Below is a small trained network, with its code and all its weights. Each question gives an input and a class and asks what happens when units are switched off, that is, made to give their printed mean instead of their output.

import numpy as np


def w(rows, s, z=0):
    codes = np.array(rows[::2]) - 128.0
    scale = np.full(codes.shape[1], s)
    scale[-1] = z or s
    return codes * scale


def norm(h):
    return h / np.sqrt((h * h).mean(-1, keepdims=True) + 1e-5)


def f(y):
    return y / 2 * (1 + np.tanh(0.7978845608 * (y + 0.044715 * y**3)))


def log_softmax(a):
    a = a - a.max(-1, keepdims=True)
    return a - np.log(np.exp(a).sum(-1, keepdims=True))


def net(x, mask):
    res = np.array(x, float).reshape(1, 7) / 4 @ E
    u = 0
    for l in range(2):
        y = f(norm(res) @ A[l][:, :-1].T + A[l][:, -1])
        res = res + np.where(mask[u : u + 10], y, B[l][:, -1]) @ B[l][:, :-1]
        u += 10
    return log_softmax(norm(res)[-1] @ U[:, :-1].T + U[:, -1])


A, B = {}, {}
E = w([
[191,54,101,147,114,133,182,172],'x0',
[180,156,139,108,187,182,179,53],'x1',
[220,154,154,103,64,145,110,137],'x2',
[188,135,178,60,60,38,180,146],'x3',
[79,150,81,129,45,255,135,104],'x4',
[156,194,25,160,155,163,183,135],'x5',
[88,175,104,116,102,93,227,145],'x6',
],0.006)
A[0] = w([
[164,2,144,152,207,131,137,150,149],'L0N0',
[112,58,171,140,98,156,29,178,77],'L0N1',
[90,179,169,122,113,127,101,113,64],'L0N2',
[78,80,179,46,149,62,129,132,166],'L0N3',
[87,134,125,222,134,75,91,158,61],'L0N4',
[79,49,75,124,142,175,106,112,141],'L0N5',
[182,153,116,199,135,166,138,138,89],'L0N6',
[143,72,153,120,121,129,144,172,6],'L0N7',
[118,149,106,99,106,143,189,175,108],'L0N8',
[168,190,149,150,77,158,99,94,135],'L0N9',
],0.0084,0.0024)
B[0] = w([
[204,161,183,168,54,86,89,48,253],'L0N0',
[103,91,179,128,46,42,96,255,244],'L0N1',
[170,92,127,128,154,107,175,47,151],'L0N2',
[188,158,101,196,101,114,120,90,244],'L0N3',
[76,156,69,86,218,142,210,124,173],'L0N4',
[146,123,210,209,83,116,132,158,210],'L0N5',
[127,140,40,150,116,173,143,50,177],'L0N6',
[154,191,192,157,58,107,109,207,138],'L0N7',
[178,120,180,164,79,99,72,146,184],'L0N8',
[136,68,96,105,148,155,100,38,196],'L0N9',
],0.007,0.004)
A[1] = w([
[42,157,104,159,164,156,156,241,26],'L1N0',
[129,64,174,43,249,24,58,127,207],'L1N1',
[196,129,150,22,177,25,98,160,119],'L1N2',
[48,83,178,101,106,27,219,112,178],'L1N3',
[182,181,122,94,97,82,184,158,3],'L1N4',
[127,187,94,20,151,31,214,141,197],'L1N5',
[44,122,126,169,125,147,147,255,4],'L1N6',
[110,168,89,249,170,74,141,166,184],'L1N7',
[22,131,125,157,150,200,125,149,63],'L1N8',
[159,65,94,33,43,68,220,152,205],'L1N9',
],0.0064,0.0036)
B[1] = w([
[51,66,71,30,190,115,197,196,143],'L1N0',
[235,189,158,192,48,135,60,107,214],'L1N1',
[218,86,252,188,15,98,11,182,205],'L1N2',
[119,133,108,104,159,125,158,60,216],'L1N3',
[189,126,219,223,2,71,18,175,152],'L1N4',
[176,172,186,247,93,172,81,86,215],'L1N5',
[54,38,103,42,153,103,125,202,151],'L1N6',
[84,85,60,102,168,189,184,54,243],'L1N7',
[88,61,179,50,126,61,103,229,150],'L1N8',
[146,88,204,203,43,55,22,143,254],'L1N9',
],0.0074,0.0042)
U = w([
[43,57,76,65,219,132,177,210,22],'0',
[220,87,254,192,17,31,24,139,253],'1',
[203,178,52,174,195,206,186,23,144],'2',
],0.0087,0.0051)

Each question gives the input, the list of numbers given to net, and the class t.
The units are the neurons (one row each of A and B). Each row of codes is followed by its name. A weight is (code - 128) times the scale printed after its matrix; where a second scale follows, it is the last column's (A, B and U).
mask holds one flag per neuron, layer by layer. A switched-off neuron (its flag False) gives its mean, the last column of its row in B, instead of its output. The means were averaged over made-up inputs and are rounded, as every weight is.
A unit's drop is (log p(t) with every unit on - log p(t) with that unit switched off) / (log p(t) with every unit on - log p(t) with every unit switched off).
The circuit of an input: a set's keep is (log p(t) with only the set's units on - log p(t) with every unit switched off) / (log p(t) with every unit on - log p(t) with every unit switched off). Starting from the 12 units with the biggest drops (on a tie, the unit counted first), units are removed one at a time, each time the one whose removal leaves the highest keep (on an exact tie, the one counted first), for as long as the keep stays at least 0.8.
circuit, biggest first: the units of the circuit, biggest drop first
most important unit: the unit with the biggest drop
top k neurons: the k neurons with the biggest drops, biggest first
top k neurons in layer l: the k neurons of layer l with the biggest drops, biggest first
drop of u: that unit's drop, to one decimal
input [4,0,-8,0,-3,-2,6], class 2: circuit, biggest first : [L0N1 L1N7]
input [-7,2,-2,5,-1,8,-8], class 2: circuit, biggest first : [L0N1 L1N9]
input [-6,7,-5,-7,7,2,4], class 0: top 3 neurons : [L1N8 L0N0 L0N3]
input [5,2,1,-8,1,-5,8], class 0: top 3 neurons in layer 0 : [L0N3 L0N9 L0N2]
input [-2,-3,5,-3,8,7,-7], class 2: most important unit : L1N9
input [0,-7,-7,0,-8,8,-6], class 2: top 2 neurons : [L1N7 L0N4]
input [-6,1,5,2,-1,5,-1], class 2: top 2 neurons in layer 0 : [L0N1 L0N9]
input [-2,7,-7,-6,0,-4,8], class 0: top 2 neurons : [L1N8 L0N0]
input [3,3,-5,0,-1,-3,2], class 2: top 3 neurons in layer 0 : [L0N1 L0N3 L0N8]
input [-8,-7,3,0,3,4,4], class 2: top 2 neurons in layer 1 : [L1N2 L1N9]
input [-1,2,-4,0,3,3,5], class 0: top 2 neurons in layer 0 : [L0N0 L0N3]
input [-1,5,-6,-7,-3,0,7], class 0: top 2 neurons in layer 1 : [L1N8 L1N0]
input [5,-3,-8,-2,-1,3,1], class 0: top 2 neurons : [L0N4 L0N3]
input [-5,-1,3,-1,2,2,-3], class 2: top neuron : [L1N9]
input [-2,1,2,4,7,1,-5], class 2: top 2 neurons : [L1N2 L0N9]
input [-5,2,-2,-6,-1,6,5], class 0: top 2 neurons in layer 0 : [L0N0 L0N3]
input [-1,0,2,-5,-1,1,2], class 0: drop of L0N0 : 0.3
